Below is a small trained network, with its code and all its weights. Each question gives an input and a target symbol and asks what happens when units are switched off, that is, made to give their printed mean instead of their output.

import numpy as np


def w(rows, s, z=0):
    codes = np.array(rows[::2]) - 128.0
    scale = np.full(codes.shape[1], s)
    scale[-1] = z or s
    return codes * scale


def norm(h):
    return h / np.sqrt((h * h).mean(-1, keepdims=True) + 1e-5)


def softmax(a):
    e = np.exp(a - a.max(-1, keepdims=True))
    return e / e.sum(-1, keepdims=True)


def log_softmax(a):
    a = a - a.max(-1, keepdims=True)
    return a - np.log(np.exp(a).sum(-1, keepdims=True))


def net(x, mask):
    ids = ['ΘΠΦΨαβγεζμστω'.index(c) for c in x.split()]
    T = len(ids)
    res = E[ids] + P[:T]
    u = 0
    for l in range(2):
        r = norm(res)
        for j in range(3):
            rows = slice(3 * j, 3 * j + 3)
            q, k, v = (r @ M[l][rows].T for M in (Q, K, V))
            z = softmax(np.where(np.tri(T) > 0, q @ k.T / 3**0.5, -1e9)) @ v
            o = O[l][rows]
            res = res + np.where(mask[u + j], z, o[:, -1]) @ o[:, :-1]
        u += 3
    return log_softmax(norm(res)[-1] @ U[:, :-1].T + U[:, -1])


Q, K, V, O = {}, {}, {}, {}
E = w([
[119,166,126],'Θ',
[238,137,49],'Π',
[89,86,184],'Φ',
[113,144,3],'Ψ',
[156,72,127],'α',
[194,183,243],'β',
[159,131,125],'γ',
[117,171,124],'ε',
[251,215,141],'ζ',
[162,131,123],'μ',
[119,187,78],'σ',
[128,154,127],'τ',
[100,112,77],'ω',
],0.022)
P = w([
[249,255,90],'0',
[214,210,110],'1',
[200,191,127],'2',
[198,182,142],'3',
[194,176,154],'4',
[194,172,167],'5',
[189,169,173],'6',
[186,167,182],'7',
[185,161,183],'8',
[182,159,188],'9',
[184,162,192],'10',
[183,158,196],'11',
],0.0063)
Q[0] = w([
[138,64,165],'L0H0',
[120,6,112],'L0H0',
[59,134,128],'L0H0',
[132,96,139],'L0H1',
[137,136,176],'L0H1',
[133,140,178],'L0H1',
[125,66,169],'L0H2',
[148,86,208],'L0H2',
[102,79,135],'L0H2',
],0.02)
K[0] = w([
[152,78,192],'L0H0',
[70,42,247],'L0H0',
[49,70,46],'L0H0',
[182,202,147],'L0H1',
[136,135,168],'L0H1',
[81,152,221],'L0H1',
[78,71,164],'L0H2',
[47,116,209],'L0H2',
[143,60,164],'L0H2',
],0.012)
V[0] = w([
[210,54,130],'L0H0',
[2,71,240],'L0H0',
[17,124,189],'L0H0',
[121,131,105],'L0H1',
[198,115,80],'L0H1',
[177,125,62],'L0H1',
[133,122,217],'L0H2',
[73,181,158],'L0H2',
[186,89,94],'L0H2',
],0.0084)
O[0] = w([
[44,169,131,114],'L0H0',
[53,238,32,11],'L0H0',
[105,225,17,64],'L0H0',
[188,115,34,128],'L0H1',
[123,249,77,153],'L0H1',
[156,173,82,151],'L0H1',
[224,109,163,112],'L0H2',
[70,84,252,135],'L0H2',
[48,204,79,133],'L0H2',
],0.0042,0.012)
Q[1] = w([
[124,249,76],'L1H0',
[35,112,110],'L1H0',
[116,227,251],'L1H0',
[155,210,82],'L1H1',
[81,24,146],'L1H1',
[157,165,137],'L1H1',
[106,141,78],'L1H2',
[58,109,157],'L1H2',
[124,74,154],'L1H2',
],0.016)
K[1] = w([
[145,208,78],'L1H0',
[5,109,94],'L1H0',
[93,249,222],'L1H0',
[80,128,126],'L1H1',
[214,49,85],'L1H1',
[80,120,125],'L1H1',
[152,90,73],'L1H2',
[74,96,168],'L1H2',
[105,71,152],'L1H2',
],0.017)
V[1] = w([
[101,114,8],'L1H0',
[187,101,75],'L1H0',
[154,150,69],'L1H0',
[16,151,160],'L1H1',
[11,157,127],'L1H1',
[136,87,144],'L1H1',
[88,118,146],'L1H2',
[107,221,112],'L1H2',
[189,125,180],'L1H2',
],0.011)
O[1] = w([
[181,86,206,13],'L1H0',
[112,13,176,156],'L1H0',
[124,79,212,124],'L1H0',
[253,54,171,26],'L1H1',
[140,81,194,2],'L1H1',
[86,153,139,136],'L1H1',
[81,157,123,89],'L1H2',
[85,209,41,122],'L1H2',
[67,111,165,227],'L1H2',
],0.006,0.0093)
U = w([
[188,89,197,255],'Θ',
[221,128,59,96],'Π',
[137,66,2,78],'Φ',
[142,115,125,120],'Ψ',
[22,45,51,7],'α',
[131,106,124,124],'β',
[126,192,55,132],'γ',
[135,109,135,115],'ε',
[84,36,161,200],'ζ',
[50,148,171,166],'μ',
[139,156,241,107],'σ',
[141,110,125,116],'τ',
[229,200,140,40],'ω',
],0.024,0.0099)

Each question gives the input, a string of symbols that net reads in full, and the target symbol t.
The units are the heads (3 rows each of Q, K, V and O). Each row of codes is followed by its name. A weight is (code - 128) times the scale printed after its matrix; where a second scale follows, it is the last column's (O and U).
mask holds one flag per head, layer by layer. A switched-off head (its flag False) gives its mean, the last column of its rows in O, instead of its output. The means were averaged over made-up inputs and are rounded, as every weight is.
A unit's drop is (log p(t) with every unit on - log p(t) with that unit switched off) / (log p(t) with every unit on - log p(t) with every unit switched off).
The circuit of an input: a set's keep is (log p(t) with only the set's units on - log p(t) with every unit switched off) / (log p(t) with every unit on - log p(t) with every unit switched off). Starting from all 6 units, units are removed one at a time, each time the one whose removal leaves the highest keep (on an exact tie, the one counted first), for as long as the keep stays at least 0.8.
circuit, biggest first: the units of the circuit, biggest drop first
heads that matter: for each layer, one digit per head in row order, 1 if its drop is at least 0.15 and else 0, layers parted by /
drop of u: that unit's drop, to one decimal
input γ Θ ω α, target α: circuit, biggest first : L1H1
input Θ ε γ γ γ β τ τ γ, target μ: circuit, biggest first : L1H2, L1H0, L0H0
input ω ζ τ ε τ ω Φ Π β ζ γ, target γ: heads that matter : 000 / 110
input τ β β Θ τ β τ σ Φ, target γ: heads that matter : 100 / 100
input β α γ ζ ω ε Θ ε Φ σ, target Θ: circuit, biggest first : L1H1, L0H0
input γ ω Θ α ω Θ τ, target γ: heads that matter : 000 / 100
input γ τ ω μ τ ω ζ β μ, target μ: heads that matter : 100 / 001
input Ψ Ψ τ Θ ω τ ω β Ψ ω ζ α, target α: heads that matter : 100 / 000
input τ Π ε Π Ψ σ τ μ β Φ Θ, target γ: heads that matter : 100 / 110
input τ ω τ Φ ε Ψ, target Θ: circuit, biggest first : L1H1, L0H0, L1H0
input ε τ Φ ω, target Θ: circuit, biggest first : L0H0, L1H1, L0H1
input α α τ ω Φ Φ Ψ ζ Φ ω, target Θ: circuit, biggest first : L1H1, L1H0, L0H0
input γ ω τ ε Φ α τ ζ, target Θ: drop of L1H1 : 0.9
input Θ ε ω, target ζ: drop of L1H0 : 1.1
input σ τ Θ ω, target ζ: drop of L1H1 : 0.0
input ω γ β β σ ε τ ζ μ, target γ: drop of L1H0 : 1.8
